Below are the code and all the weights of a small trained network. Each question names an input and a class and asks about switching units off, where a switched-off unit gives its printed mean instead of its output.

import numpy as np


def w(rows, s, z=0):
    codes = np.array(rows[::2]) - 128.0
    scale = np.full(codes.shape[1], s)
    scale[-1] = z or s
    return codes * scale


def norm(h):
    return h / np.sqrt((h * h).mean(-1, keepdims=True) + 1e-5)


def f(y):
    return y / 2 * (1 + np.tanh(0.7978845608 * (y + 0.044715 * y**3)))


def log_softmax(a):
    a = a - a.max(-1, keepdims=True)
    return a - np.log(np.exp(a).sum(-1, keepdims=True))


def net(x, mask):
    res = np.array(x, float).reshape(1, 5) / 4 @ E
    u = 0
    for l in range(4):
        y = f(norm(res) @ A[l][:, :-1].T + A[l][:, -1])
        res = res + np.where(mask[u : u + 15], y, B[l][:, -1]) @ B[l][:, :-1]
        u += 15
    return log_softmax(norm(res)[-1] @ U[:, :-1].T + U[:, -1])


A, B = {}, {}
E = w([
[231,162,71,73,39,144,149,82,181,60],'x0',
[111,190,63,214,134,157,204,251,236,206],'x1',
[117,115,136,150,180,57,254,144,102,65],'x2',
[25,130,172,139,111,106,124,55,226,116],'x3',
[239,200,150,203,222,93,124,47,145,165],'x4',
],0.007)
A[0] = w([
[103,94,157,95,188,99,124,158,123,153,39],'0.n0',
[158,135,116,80,125,167,169,110,163,96,4],'0.n1',
[167,135,178,184,105,159,140,190,174,122,96],'0.n2',
[122,133,173,147,160,103,243,130,79,56,50],'0.n3',
[195,201,231,72,29,131,220,101,133,131,12],'0.n4',
[208,78,70,135,95,91,129,184,76,177,68],'0.n5',
[129,214,99,187,206,153,110,80,78,109,51],'0.n6',
[195,142,92,126,150,107,129,158,45,150,61],'0.n7',
[138,121,174,153,116,175,44,94,125,132,110],'0.n8',
[103,108,126,53,175,131,120,64,87,72,35],'0.n9',
[194,205,101,53,73,157,160,116,120,130,115],'0.n10',
[54,150,194,52,176,136,177,39,237,153,87],'0.n11',
[115,85,32,1,203,101,112,189,151,135,45],'0.n12',
[129,157,174,102,93,98,106,85,54,128,35],'0.n13',
[54,156,201,138,163,132,109,142,58,239,51],'0.n14',
],0.007,0.0033)
B[0] = w([
[159,81,87,147,53,96,199,142,98,207,142],'0.n0',
[99,118,85,132,81,95,119,125,111,166,130],'0.n1',
[112,178,194,123,146,180,127,127,193,92,173],'0.n2',
[136,146,92,2,192,115,95,111,179,181,216],'0.n3',
[123,92,108,191,122,114,164,119,110,145,177],'0.n4',
[64,133,86,140,172,210,118,89,144,17,205],'0.n5',
[115,141,176,155,95,58,100,137,123,130,188],'0.n6',
[97,91,141,188,179,126,43,147,176,58,205],'0.n7',
[120,148,147,116,163,157,160,91,161,147,189],'0.n8',
[88,119,201,121,150,147,137,97,90,111,208],'0.n9',
[66,56,98,218,155,87,131,113,98,190,232],'0.n10',
[104,80,78,213,188,83,12,167,157,7,237],'0.n11',
[93,149,183,151,141,142,85,154,130,110,149],'0.n12',
[90,239,142,161,103,199,178,147,48,167,172],'0.n13',
[120,38,75,187,152,133,166,110,103,203,254],'0.n14',
],0.0066,0.0035)
A[1] = w([
[88,189,117,174,164,146,132,172,210,145,50],'1.n0',
[93,77,99,83,96,133,158,172,104,79,101],'1.n1',
[175,147,135,154,158,79,141,61,168,163,118],'1.n2',
[43,206,94,130,140,130,115,127,190,159,96],'1.n3',
[166,182,87,136,160,169,141,117,85,92,5],'1.n4',
[235,108,105,129,153,154,120,233,28,118,96],'1.n5',
[138,130,125,90,64,197,37,40,199,246,68],'1.n6',
[138,198,101,114,117,204,22,133,93,187,86],'1.n7',
[130,213,110,171,165,79,131,111,122,162,71],'1.n8',
[173,71,94,150,48,167,207,94,149,62,7],'1.n9',
[159,168,152,121,144,107,84,96,139,154,36],'1.n10',
[121,163,139,94,163,47,255,132,113,66,44],'1.n11',
[156,61,188,124,94,48,140,74,45,125,112],'1.n12',
[166,131,17,74,102,59,167,102,137,123,27],'1.n13',
[51,113,171,75,31,148,168,178,129,144,98],'1.n14',
],0.0078,0.0024)
B[1] = w([
[174,153,105,104,108,214,180,112,93,70,255],'1.n0',
[187,141,185,127,134,43,52,178,111,162,196],'1.n1',
[188,72,159,116,89,87,71,201,99,141,216],'1.n2',
[99,121,158,114,115,141,176,144,126,89,202],'1.n3',
[87,116,135,172,113,116,74,148,99,112,139],'1.n4',
[1,85,117,212,152,62,146,81,228,19,205],'1.n5',
[144,44,108,59,181,108,147,148,136,141,202],'1.n6',
[125,77,107,59,204,98,163,115,185,103,191],'1.n7',
[123,150,181,104,99,100,128,180,121,133,194],'1.n8',
[137,88,94,183,45,120,108,118,80,166,157],'1.n9',
[176,141,130,87,122,145,80,151,136,92,139],'1.n10',
[137,40,96,13,212,193,54,140,223,201,193],'1.n11',
[117,212,118,115,93,167,220,126,157,153,234],'1.n12',
[126,154,71,109,178,44,172,112,136,200,149],'1.n13',
[228,179,163,132,106,61,66,209,78,125,199],'1.n14',
],0.0073,0.0047)
A[2] = w([
[216,129,54,118,27,131,105,66,184,111,180],'2.n0',
[51,121,89,217,166,108,82,158,129,79,93],'2.n1',
[157,243,135,111,101,219,240,181,120,145,3],'2.n2',
[175,126,125,243,96,213,160,159,164,160,50],'2.n3',
[106,210,124,71,124,171,79,1,71,153,6],'2.n4',
[138,187,130,206,146,127,58,95,161,76,130],'2.n5',
[155,120,108,151,214,147,142,84,151,125,97],'2.n6',
[54,121,112,125,94,111,29,141,94,51,111],'2.n7',
[80,160,122,122,174,231,121,163,34,164,57],'2.n8',
[122,184,200,64,102,147,165,51,78,71,131],'2.n9',
[109,133,197,105,62,114,107,59,21,181,122],'2.n10',
[98,105,166,92,193,135,87,17,25,90,80],'2.n11',
[139,171,23,140,46,95,119,52,151,185,33],'2.n12',
[244,202,190,187,157,120,130,53,125,141,37],'2.n13',
[75,106,148,148,46,115,97,83,231,75,24],'2.n14',
],0.007,0.0021)
B[2] = w([
[47,106,145,232,134,126,132,63,66,210,190],'2.n0',
[123,194,166,163,85,121,120,1,180,102,252],'2.n1',
[189,222,101,136,85,226,214,107,107,133,179],'2.n2',
[135,150,166,81,107,173,174,114,72,101,191],'2.n3',
[155,179,116,128,57,234,211,115,181,186,170],'2.n4',
[66,80,115,101,43,137,113,134,179,77,187],'2.n5',
[49,147,71,55,48,76,78,162,124,117,191],'2.n6',
[133,161,163,226,148,98,117,147,193,98,212],'2.n7',
[86,145,188,121,71,35,151,35,179,146,165],'2.n8',
[137,170,151,164,160,247,182,218,202,183,186],'2.n9',
[239,181,98,178,107,200,131,94,102,132,197],'2.n10',
[166,208,58,106,68,182,252,125,156,46,242],'2.n11',
[105,109,118,186,196,109,133,139,72,167,144],'2.n12',
[136,132,234,175,105,102,27,230,116,156,173],'2.n13',
[116,100,148,182,196,65,92,21,210,75,162],'2.n14',
],0.0061,0.0049)
A[3] = w([
[131,118,120,98,46,163,201,162,142,131,134],'3.n0',
[180,144,209,117,64,59,104,181,117,136,50],'3.n1',
[196,137,174,167,121,100,85,182,88,120,24],'3.n2',
[106,64,130,18,170,138,110,157,145,154,76],'3.n3',
[119,98,100,150,147,191,147,171,119,110,97],'3.n4',
[99,139,134,81,87,146,84,123,113,73,109],'3.n5',
[62,117,206,148,125,125,166,116,73,186,5],'3.n6',
[75,159,73,128,129,123,96,162,43,59,117],'3.n7',
[101,45,100,63,145,189,88,106,122,172,125],'3.n8',
[66,95,121,195,121,97,164,73,63,254,38],'3.n9',
[118,143,89,192,106,164,209,165,124,177,139],'3.n10',
[119,121,132,179,96,56,105,140,96,200,150],'3.n11',
[169,145,160,125,97,112,86,241,160,144,164],'3.n12',
[163,167,180,112,76,84,41,178,80,130,22],'3.n13',
[147,165,86,111,121,119,142,128,47,82,106],'3.n14',
],0.0091,0.0028)
B[3] = w([
[161,161,192,81,159,126,138,106,89,102,228],'3.n0',
[89,157,164,99,77,111,81,171,100,131,193],'3.n1',
[109,98,175,86,102,121,64,130,136,136,178],'3.n2',
[161,132,90,107,235,81,179,134,158,184,202],'3.n3',
[154,164,158,114,128,95,133,71,137,109,162],'3.n4',
[122,96,122,139,151,129,131,150,136,133,148],'3.n5',
[142,73,69,117,119,163,120,110,65,141,157],'3.n6',
[115,123,162,173,119,101,70,122,141,95,149],'3.n7',
[142,166,109,94,226,56,160,171,125,146,172],'3.n8',
[139,62,36,170,83,130,113,67,64,190,221],'3.n9',
[157,126,118,118,76,178,150,86,96,154,254],'3.n10',
[134,151,108,157,83,164,100,150,59,147,196],'3.n11',
[130,133,145,108,103,138,74,105,92,159,231],'3.n12',
[142,163,138,119,81,125,56,255,127,132,182],'3.n13',
[151,114,154,184,161,149,181,119,184,162,142],'3.n14',
],0.0091,0.0053)
U = w([
[162,216,187,99,90,247,209,114,131,121,204],'0',
[49,104,150,210,144,101,87,92,224,27,67],'1',
[143,114,99,44,223,81,141,154,157,196,247],'2',
[129,152,198,121,64,118,14,205,97,159,146],'3',
[122,82,65,184,95,142,140,71,32,217,34],'4',
],0.014,0.0014)

Each question gives the input, the list of numbers given to net, and the class t.
The units are the neurons (one row each of A and B). Each row of codes is followed by its name. A weight is (code - 128) times the scale printed after its matrix; where a second scale follows, it is the last column's (A, B and U).
mask holds one flag per neuron, layer by layer. A switched-off neuron (its flag False) gives its mean, the last column of its row in B, instead of its output. The means were averaged over made-up inputs and are rounded, as every weight is.
A unit's drop is (log p(t) with every unit on - log p(t) with that unit switched off) / (log p(t) with every unit on - log p(t) with every unit switched off).
The circuit of an input: a set's keep is (log p(t) with only the set's units on - log p(t) with every unit switched off) / (log p(t) with every unit on - log p(t) with every unit switched off). Starting from the 12 units with the biggest drops (on a tie, the unit counted first), units are removed one at a time, each time the one whose removal leaves the highest keep (on an exact tie, the one counted first), for as long as the keep stays at least 0.8.
units of the circuit, in order: the units of the circuit, biggest drop first
most important unit: the unit with the biggest drop
k most important neurons: the k neurons with the biggest drops, biggest first
top k neurons in layer l: the k neurons of layer l with the biggest drops, biggest first
input [6,1,-1,2,5], class 4: units of the circuit, in order => (2.n0)
input [6,-5,0,-3,-1], class 4: 3 most important neurons => (1.n9; 0.n4; 3.n9)
input [-7,0,5,0,7], class 3: 3 most important neurons => (1.n2; 0.n6; 0.n10)
input [8,6,8,3,-1], class 2: 3 most important neurons => (1.n11; 0.n3; 0.n14)
input [-8,3,3,7,7], class 4: 4 most important neurons => (0.n14; 1.n5; 0.n7; 0.n5)
input [-7,-1,-6,-3,-2], class 4: top 2 neurons in layer 0 => (0.n14; 0.n3)
input [-4,6,2,-1,7], class 3: units of the circuit, in order => (2.n13; 1.n2; 0.n6)
input [6,-8,-8,-7,1], class 0: 2 most important neurons => (2.n11; 0.n3)
input [-7,1,-8,8,-6], class 1: top 2 neurons in layer 0 => (0.n11; 0.n3)
input [0,4,-3,7,-8], class 3: top 4 neurons in layer 1 => (1.n14; 1.n5; 1.n1; 1.n7)
input [2,4,8,-4,-8], class 2: 3 most important neurons => (1.n11; 0.n3; 3.n3)
input [4,7,8,3,-3], class 2: 3 most important neurons => (1.n11; 0.n3; 1.n12)
input [0,0,-4,-3,4], class 2: 3 most important neurons => (1.n7; 0.n11; 1.n6)
input [2,7,0,-8,0], class 1: units of the circuit, in order => (1.n5)
input [-4,8,-7,-7,8], class 0: 4 most important neurons => (1.n0; 1.n1; 1.n14; 0.n5)
input [4,1,-7,4,-7], class 2: 3 most important neurons => (1.n6; 3.n3; 1.n7)
input [-7,6,-8,7,-7], class 2: 3 most important neurons => (1.n6; 1.n5; 0.n5)
input [8,5,6,7,8], class 3: 2 most important neurons => (1.n2; 1.n5)
input [-7,1,-1,2,-6], class 4: 3 most important neurons => (0.n14; 3.n9; 1.n2)
input [-3,5,2,4,-8], class 3: units of the circuit, in order => (1.n14)
input [8,6,1,7,7], class 4: top 2 neurons in layer 2 => (2.n0; 2.n12)
input [-4,-7,-2,-3,7], class 0: top 4 neurons in layer 2 => (2.n11; 2.n4; 2.n9; 2.n10)
input [-7,3,-7,-8,-8], class 1: 2 most important neurons => (1.n5; 1.n7)
input [0,4,-6,6,7], class 3: top 4 neurons in layer 0 => (0.n5; 0.n11; 0.n3; 0.n7)
input [5,-7,8,1,7], class 2: top 2 neurons in layer 1 => (1.n11; 1.n2)
input [0,-3,-6,5,5], class 2: top 3 neurons in layer 1 => (1.n6; 1.n5; 1.n7)
input [-7,8,5,-7,7], class 0: top 2 neurons in layer 0 => (0.n11; 0.n10)
input [8,2,7,-1,-6], class 4: most important unit => 1.n9
